(in the rows, 128 means zero)
Each row of numbers stands for one thing and depends on some of the facts below. Use the named rows to name the rest.

Some things and their rows:
peskife: [118  93 139 135 123 114 140 147 115 166 134 117 127 157 146 128 138 114
 125 151 131 113 128 108 123 116 132 105 151  89]
mizur: [108  98 128 136 119 133 138 137 101 154 135  99 122 162 155 131 134 116
 131 151 139 102 107 110 114 108 133 101 156  53]
kire: [124  92 128 129 122 111 124 140 113 170 132 119 138 138 153 123 139 102
 135 156 122 112 121 118 126 125 133 106 127  91]
brozi: [131  76 140 130 128 100 138 144 126 166 136 128 132 144 143 125 138 101
 137 158 129 117 133 112 124 121 134 103 149  92]
vuflem: [130  82 132 138 127 106 133 158 129 175 134 124 134 147 147 131 129 104
 136 149 134 121 133 114 119 119 139 104 146  94]
flotror: [137  81 130 135 133 101 133 161 130 177 135 120 135 149 153 127 125 101
 137 150 137 118 132 114 110 120 137 102 140  98]
fubo: [111 100 122 145 122 121 141 151 112 161 140 113 138 142 150 130 138 119
 141 147 136 116 102 117 117 115 130 108 141  45]
brigus: [125  89 130 141 124 111 131 154 126 173 137 124 131 150 146 134 129 104
 133 147 136 120 135 114 117 118 138 104 146  89]
skasak: [126  93 119 135 126 113 133 152 111 165 137 108 142 141 162 122 130 105
 147 147 133 115 103 123 107 117 130 103 132  59]
tebomam: [124  81 125 128 122 118 126 148 111 177 133 119 137 160 161 125 118  91
 129 139 144 108 129 114 112 121 138  98 137  89]
briviklo: [104  94 120 133 108 117 129 136 110 167 142 128 149 143 147 128 133  93
 128 146 131 112 127 130 128 119 138 100 139  63]
fomo: [119  93 132 136 122 114 141 159 120 171 137 121 133 160 145 131 132 111
 128 144 138 119 130 113 117 116 133 103 150  91]
tetri: [117  95 124 131 118 107 140 159 113 174 135 128 146 150 149 121 136 108
 126 139 129 122 119 117 119 121 130 106 136  87]
gidrul: [112  87 129 127 108 117 124 142 113 186 135 134 143 165 152 129 120  83
 110 133 141 108 150 118 124 125 140  98 139 112]
tetres: [119  80 125 139 117 106 135 145 113 173 132 126 132 161 156 125 128 107
 127 160 139 116 126 115 119 118 128 104 137  94]
grekun: [125  88 125 142 122 110 127 143 126 172 133 121 129 150 153 133 131 107
 133 163 136 117 131 118 119 114 133 103 134  93]
zopetru: [115  93 128 146 116 109 139 151 120 167 134 122 127 158 147 134 138 117
 124 159 136 118 126 111 123 113 127 105 144  88]
tredron: [119  91 132 144 117 105 139 153 122 172 134 128 128 158 148 133 137 117
 125 160 133 122 131 113 124 115 130 105 142  96]
bipa: [ 86  90 104 165  67 103 110 102 117 179 137 156 120 159 147 144 157 124
 103 229 128 119 143 119 155 110 130 111 110 123]
bupor: [106  82  96 162  80  90 115 119 116 176 130 151 125 146 158 127 159 129
 124 237 120 125 110 119 144 114 120 116  90 110]

Some facts about the things:
ψ: belongs to class; Θ: refers to; β: uses; η: is of sort
bala ψ:677 β:gruflek η:d
bana ψ:677 η:a
bezo ψ:358 Θ:skaskel η:b
bipa ψ:825 β:gagru η:a
brana ψ:677 Θ:stopu η:a
breska ψ:825 Θ:tuzu β:gubru η:c
brigus ψ:677 β:nolo η:e
brirem ψ:358 Θ:tunaken η:c
briviklo ψ:677 Θ:voner β:bana η:b
brobres ψ:677 Θ:vubel β:molu η:e
brogrum ψ:677 Θ:paskir η:a
brozi ψ:358 β:mele η:b
brumogrul ψ:358 β:feberos η:a
brunas ψ:677 β:brirem η:b
brupin ψ:825 β:graskar η:b
bugra ψ:677 β:gifle η:e
buklas ψ:358 β:kluskan η:a
bupor ψ:825 Θ:graklola β:nuvis η:d
busti ψ:825 Θ:delo β:zopetru η:a
daskoma ψ:358 Θ:plavak β:lano η:c
delo ψ:677 Θ:vavul η:b
divitro ψ:825 Θ:dogron η:c
dobibuk ψ:820 Θ:pligrak β:bala η:a
dogron ψ:358 Θ:fladro β:fidon η:f
dradrusus ψ:677 Θ:sefas β:drekom η:d
drakul ψ:677 β:graklola η:d
dramam ψ:677 Θ:libidrik β:drimar η:d
drato ψ:358 Θ:molu η:a
dreklel ψ:677 β:kuzores η:a
drekom ψ:820 β:kestil η:b
drekuflu ψ:358 η:a
drelidram ψ:358 β:lirem η:a
drigres ψ:677 β:kule η:a
drimar ψ:677 η:a
driskas ψ:677 β:plavak η:b
drokon ψ:677 Θ:grukin β:tunaken η:a
druzo ψ:677 Θ:kuzores β:faler η:b
dupla ψ:358 Θ:guklol η:a
dure ψ:358 Θ:nolo β:grufo η:a
dusti ψ:825 Θ:tratruk β:tredron η:c
fadrak ψ:677 β:skudus η:a
faler ψ:677 β:treka η:b
feberos ψ:677 Θ:drokon η:e
fetom ψ:358 β:pligrak η:a
fidon ψ:677 Θ:troklu β:flotror η:f
figol ψ:358 β:zonipan η:a
fladro ψ:677 Θ:kotom β:kuvupal η:e
flestim ψ:677 Θ:divitro η:f
flolali ψ:677 Θ:kitus β:brumogrul η:f
floske ψ:677 β:brigus η:a
flotror ψ:677 β:klevur η:c
fomo ψ:677 β:peskife η:a
foske ψ:358 Θ:gifle β:zaklabrek η:b
fubo ψ:677 Θ:zubrar η:f
gagru ψ:825 Θ:gasko β:briviklo η:d
gare ψ:358 Θ:drato β:kibipum η:f
gasko ψ:677 Θ:vuflem β:sipapli η:b
gidrul ψ:677 β:staskize η:a
gifle ψ:825 Θ:trevus η:a
gilo ψ:677 β:stusen η:b
gostuk ψ:677 β:gasko η:f
graba ψ:358 Θ:pitedi β:fomo η:b
gragum ψ:677 Θ:treka β:brobres η:c
graklola ψ:677 Θ:rifur η:b
graskar ψ:358 η:f
greklo ψ:677 β:mizur η:f
grekun ψ:820 β:kitus η:c
grisim ψ:358 η:d
grofebal ψ:677 Θ:loklum β:plugik η:a
gruflek ψ:825 η:c
grufo ψ:820 β:rustefim η:b
grukin ψ:677 Θ:gagru β:gilo η:c
gubru ψ:677 Θ:lidroske β:stugrem η:a
guklol ψ:820 Θ:poris β:sedugrom η:f
kestil ψ:677 η:e
kibipum ψ:677 η:e
kibra ψ:677 Θ:lirem η:a
kiflos ψ:677 β:trevus η:d
kire ψ:358 Θ:kleneve η:c
kitus ψ:677 Θ:brobres β:tridak η:f
kleneve ψ:358 Θ:pigrunik β:zenes η:a
klevur ψ:820 Θ:vagak β:druzo η:a
kluskan ψ:358 η:a
kluvun ψ:825 β:tebomam η:c
kotom ψ:825 Θ:busti β:plurer η:e
kubrur ψ:677 Θ:flotror η:a
kule ψ:677 β:voner η:d
kuvupal ψ:677 β:buklas η:e
kuzores ψ:358 Θ:daskoma β:kubrur η:f
lano ψ:820 η:a
ledrotri ψ:358 β:fladro η:a
libidrik ψ:358 β:pufli η:f
lidroske ψ:825 Θ:kibra β:greklo η:a
lirem ψ:677 Θ:zitrek β:fetom η:a
livon ψ:677 β:driskas η:c
loklum ψ:677 Θ:brana β:grisim η:d
lostur ψ:358 β:zetaflim η:a
lupos ψ:677 Θ:gragum β:daskoma η:a
mazo ψ:677 Θ:gubru η:b
meflum ψ:358 β:tregrato η:a
mele ψ:677 Θ:zetaflim β:loklum η:e
mera ψ:825 η:a
mipa ψ:358 η:a
mizur ψ:358 η:a
molu ψ:820 η:e
mugin ψ:677 β:guklol η:c
mutres ψ:820 β:libidrik η:a
muvem ψ:677 β:lidroske η:c
nakek ψ:358 β:sogen η:b
nolo ψ:677 Θ:mera β:tetri η:a
nopar ψ:677 η:c
nudrapla ψ:677 β:skasak η:e
nuvis ψ:677 β:dreklel η:a
paskir ψ:677 η:c
pedri ψ:677 Θ:mazo β:stagipu η:f
peskife ψ:358 β:busti η:a
pibrem ψ:677 β:gostuk η:f
pigrunik ψ:820 β:gare η:c
pitedi ψ:358 Θ:foske β:grofebal η:a
plagis ψ:677 β:drigres η:c
plavak ψ:677 β:dure η:a
pligrak ψ:358 Θ:vaflun β:dogron η:c
plilal ψ:677 Θ:sigostun β:mutres η:b
plugik ψ:820 Θ:dupla η:a
plurer ψ:677 β:tefim η:a
poris ψ:677 Θ:ziti η:b
pufli ψ:677 β:fubo η:c
pugras ψ:358 Θ:stusen β:flolali η:a
puvin ψ:677 β:steval η:a
rastame ψ:677 Θ:gidrul β:drakul η:d
rifur ψ:358 Θ:breska η:c
rustefim ψ:677 Θ:graba β:vagak η:f
sedugrom ψ:677 β:pigrunik η:a
sefas ψ:825 Θ:plugik β:livon η:a
setun ψ:677 β:graba η:a
sezuk ψ:358 β:pugras η:b
sigostun ψ:677 Θ:tupe β:tuzu η:a
sipapli ψ:677 β:tetres η:a
skasak ψ:677 Θ:tridru η:c
skaskel ψ:677 Θ:pedri β:sufe η:f
skudus ψ:825 β:zegrun η:f
sogen ψ:677 β:dradrusus η:a
sokli ψ:677 Θ:brogrum η:d
stagipu ψ:677 β:sezuk η:d
staskize ψ:677 β:nakek η:b
statagras ψ:677 β:brozi η:a
steval ψ:358 β:gragum η:f
stopu ψ:358 Θ:druzo β:sigostun η:a
stugrem ψ:677 η:c
stusen ψ:677 Θ:zugok β:drokon η:b
sufe ψ:677 Θ:dradrusus η:b
taplo ψ:825 η:a
tebomam ψ:677 β:rifur η:d
tefim ψ:677 β:grekun η:e
tetres ψ:820 β:bugra η:a
tetri ψ:677 Θ:taplo β:kleneve η:a
tigribin ψ:820 β:poris η:a
todipa ψ:677 β:setun η:f
tolo ψ:358 β:brupin η:c
toskam ψ:358 β:ledrotri η:b
tratruk ψ:825 β:bupor η:a
tredron ψ:820 β:foske η:a
tregrato ψ:677 β:vavul η:b
treka ψ:677 Θ:trogafes β:tolo η:b
trevus ψ:677 Θ:nudrapla β:flestim η:b
tridak ψ:677 η:a
tridru ψ:677 Θ:dobibuk η:a
trogafes ψ:677 Θ:flolali η:c
troklu ψ:358 Θ:sufe η:c
tunaken ψ:677 β:lostur η:d
tupe ψ:677 Θ:feberos η:b
tuzu ψ:677 Θ:kuvupal η:c
vaflun ψ:820 η:a
vagak ψ:825 Θ:tigribin β:brogrum η:a
vavul ψ:825 Θ:bezo β:pitedi η:d
vona ψ:358 β:lupos η:b
voner ψ:825 Θ:zenes β:vuflem η:b
vubel ψ:677 β:mipa η:d
vuflem ψ:677 β:fadrak η:e
zaklabrek ψ:820 β:vona η:c
zegrun ψ:677 β:zubrar η:a
zenes ψ:677 Θ:drekuflu β:nopar η:a
zetaflim ψ:677 Θ:pugras β:figol η:a
ziti ψ:825 η:c
zitrek ψ:825 Θ:fidon η:e
zonipan ψ:358 Θ:drelidram β:tridru η:b
zopetru ψ:820 β:kibra η:a
zubrar ψ:358 Θ:tetri β:mugin η:a
zugok ψ:677 Θ:dusti β:pedri η:b

Rows to name:
No name comes twice in this set of rows, the named rows included.
[111  76 101 157  80  94  98 102 123 187 132 156 119 148 156 135 147 106
 119 234 127 114 145 123 148 114 131 109  94 135] : kluvun
[112  94 122 126 107 111 121 147 109 184 135 136 150 150 151 125 128  85
 114 134 131 117 141 123 124 129 137 104 124 111] : rastame
[105  79 105 162  75  91 116 116 125 184 133 161 116 157 147 136 159 123
 109 232 123 126 143 116 154 111 126 115 107 138] : tratruk
[136  83 128 140 136 110 140 159 124 163 134 111 127 148 159 128 126 112
 150 154 141 118 108 114 103 115 132 104 148  63] : kibipum
[125  89 138 133 119 101 137 161 126 185 135 136 137 159 141 129 131 100
 119 142 132 125 150 113 123 123 133 105 146 121] : statagras
[129  78 132 131 131 116 144 148 109 160 131 107 129 160 161 121 129 110
 139 156 138 105 106 108 110 116 129 102 146  73] : mipa
[133  79 133 135 136 111 143 153 114 161 130 105 126 154 156 121 133 118
 145 159 136 110 103 104 106 116 127 105 148  74] : grisim
[103  97 125 136 116 138 134 130  96 153 135  99 127 160 158 132 132 113
 130 149 142  97 108 113 117 110 134  99 151  48] : kluskan
[127  82 123 126 128 116 122 139 100 164 128 109 141 141 170 116 128  95
 146 152 131  99  98 120 110 123 132  99 124  66] : rifur
[109  96 120 140 118 133 141 144 104 158 139 104 129 160 157 131 124 110
 133 144 146 106 107 117 109 111 130  99 152  49] : bana
[114  83 104 167  89  96 109 112 129 173 133 143 115 146 157 136 155 126
 131 241 127 120 123 119 136 108 124 111 103 109] : ziti
[108  97 139 142 119 123 134 137 122 163 137 117 124 149 139 139 141 117
 126 152 132 111 134 109 130 114 135 105 153  80] : libidrik

Now the same things, written a new way:
Known rows:
mizur: [143 173 116 192 155 123 121 116 108 126 123 116 131 114 114  79 147 133
 120 109 167  94  82 106 138 140 136 109 171 165  85  73 102 129 117 105
  60 147  96]
dogron: [152 134 154 156 155 114 112 103  98 127 155 102 130 133 125 120 150 148
 149 112 168  61  86 112 151 103 132 119 171 164  84  83 142  84 133 159
  82 172 122]
tigribin: [133 176 109 155 172 154 109  96 142 117 160 120 113 152 114  83 187 107
 110  79 166  74  60  67 149 142 165  74 172 126 126 123 100 100 124 161
  35 169 133]
nuvis: [161 141 149 181 154 118 143 114 111 124 115 125 108 141 133  75 146 141
 148 105 156  89  62 102 124 131 141  82 132 160 121  97 148 123 101 128
  46 125  96]
trogafes: [163 155 116 186 147 115 121 142  99 123 169 134 106  96 113  89 152 138
 136 102 163  62  76 111 143  95 123 125 167 143  85  80 147 126 128 105
  81 155  98]
flotror: [168 141 161 162 143 113 129 115 106 122 116 110  96 134 142  78 139 148
 149 109 165  97  57 112 153 109 151 100 140 163 104 113 137  84 130 133
  47 173  98]
pigrunik: [134 175 111 156 170 155 109  96 140 100 170 104  79 141  98  90 189 108
 115  83 168  77  90  65 148 143 166  80 159 115 128 107 100  86 134 161
  36 172 133]
plavak: [160 142 147 180 157 116 145 115 110 141 114 136 114 140 131  73 151 133
 146 104 148  83  62 100 114 128 137  79 132 159 124  95 149 126  95 125
  43 124  96]
fadrak: [166 140 140 200 144 148 136 131 112  96 120 100  76 139 120  89 156 145
 150 109 169  96  80  75 107 150 149 101 125 153 124  85 146 128 130 129
  53 122  97]
nolo: [159 134 123 168 157 117 138 116 106 113 132 126 111 110 125  84 135 139
 148 102 143  59  62 106 109 105 131 106 148 151 111 103 154 117 103 140
  81 127 116]
sezuk: [140 144 141 164 168 121 129 100 117 142 111 107 118 149 114  82 151 121
 144 113 150  81  81  94 126 117 133  91 129 157 113  71 111 118 104 123
  46 138 107]
brozi: [141 143 143 163 168 122 128 102 118 134 110 103 114 149 115  83 148 128
 145 113 156  85  81  96 132 120 135  96 130 158 112  72 109 115 110 125
  48 142 106]
puvin: [161 142 149 182 152 118 142 116 110 120 116 124 107 140 133  74 145 142
 147 105 158  90  63 102 127 134 141  84 133 161 119  97 146 123 103 125
  47 125  96]
brana: [162 151 112 190 147 117 138 136 103 106 162 136 120  96 128  92 133 138
 130  95 162  63  55 111 134 108 121 124 172 159  85  92 146 129 114 106
  85 136 101]
kibra: [142 151 113 209 137 119 119 123 123  97 144 149 119  97 117  72 128 140
 125 106 132  74  94 109 118 118 143 105 174 159  84  98 147 125 115 105
  86 143 117]
feberos: [164 169 110 201 140 122 150 141 127 120 161 125  98  96 118  76 130 128
 127  99 153  61  60 112 141  85 117 126 169 143  93  81 146 128 117 103
  85 161 110]
brunas: [154 146 151 179 153 118 142 118 120 118 114 125  93 126 135  78 139 138
 146 106 150  90  63 103 140 122 133  93 127 156 113  83 139 122 108 113
  47 129  96]
mutres: [133 175 109 155 173 153 109  95 141 120 157 119 112 153 113  82 188 106
 110  78 165  72  61  66 148 139 166  72 171 124 129 123  99  96 123 161
  35 167 134]
zonipan: [138 135 117 159 171 119 123 103 113 138 119 110 121 118 105  94 138 116
 143 112 136  58  81 101 109  93 122 114 147 146  96  73 133 116 105 131
  82 141 124]
zenes: [160 134 122 170 155 117 138 119 106 111 136 125 111 106 125  84 135 140
 148 102 147  60  61 107 112 106 130 110 152 152 106 102 153 119 105 136
  82 128 114]

Name these rows:
No name comes twice in this set of rows, the named rows included.
[134 145 111 161 140 119 113 113 137 104 156 120 134  98 107 116 130 138
 126 111 155  63  98 105 146 113 111 117 172 159  82  71 117 124 120 105
  85 127 114] : bezo
[150 134 139 200 146 118 125 102 115  98 115 126  99 107 128  72 128 146
 147 109 128  68  78 110 117 109 154  91 164 156  99 119 152  89 113 144
  85 155 130] : lirem
[141 144 131 166 171 116 127 101 107 149 111 123 132 150 105  73 165 113
 142 112 143  71  84  90  98 124 136  75 146 160 118  74 125 126  93 129
  42 126 105] : lostur
[164 134 143 157 154 114 151 111 115 104 122 109  95 113 142 110 129 147
 149 100 152  62  45 111 151  87 127 123 143 156 104 113 149  88 124 140
  85 167 120] : treka
[138 141 114 161 137 115 118 134 132 101 170 145 131  97 133 126 131 144
 132 100 154  63  80 108 149 114 108 116 160 158  82  75 146 128 115 104
  82 122  96] : delo
[142 144 132 166 169 118 128 100 108 148 111 116 130 151 108  74 163 117
 144 111 150  77  83  92 103 127 137  80 147 161 116  74 122 125  95 130
  44 128 105] : figol
[134 174 109 156 175 154 109  95 105 100 173 148 118  97 113 115 183 107
 109  75 163  59  45  78 145 136 163 101 175 134  83 126 100 127 131 161
  52 175 130] : plugik
[166 134 148 156 153 114 153 110 115 103 119 106  95 118 143 115 128 148
 149  99 156  64  43 112 150  85 129 125 149 159 102 118 148  85 127 143
  85 172 121] : druzo
[134 161 110 155 174 153 109  96 138 106 170 117 112 134 105 105 182 106
 111  77 162  57  58  69 147 114 164  98 174 117 121 125 100  91 127 161
  41 171 137] : dobibuk
[168 143 150 186 144 148 112 129 119 103 128 102  80 125 113  76 151 146
 149 107 165  91  68  91 113 140 141 103 125 152 125  83 150 107 120 108
  41 129  94] : kule
[149 174 139 193 149 117 112 127  98 142 149 118 128 106 106  74 176 142
 127 113 169  93  98 110 147 136 142 113 173 165  84  72 103 128 130 109
  54 169  94] : graskar
[157 134 117 167 164 113 143 118 104 144 137 143 122 107 118  78 140 121
 147 101 131  58  61 105  96  94 123 100 149 144 115  97 153 125  92 136
  79 123 114] : zetaflim
[161 147 150 173 159 119 114 118 116 150 125 139 116 121 113  71 154 130
 145 104 131  71  62 100 102 112 130  78 127 151 126  83 152 115  92 106
  37 123  92] : tunaken

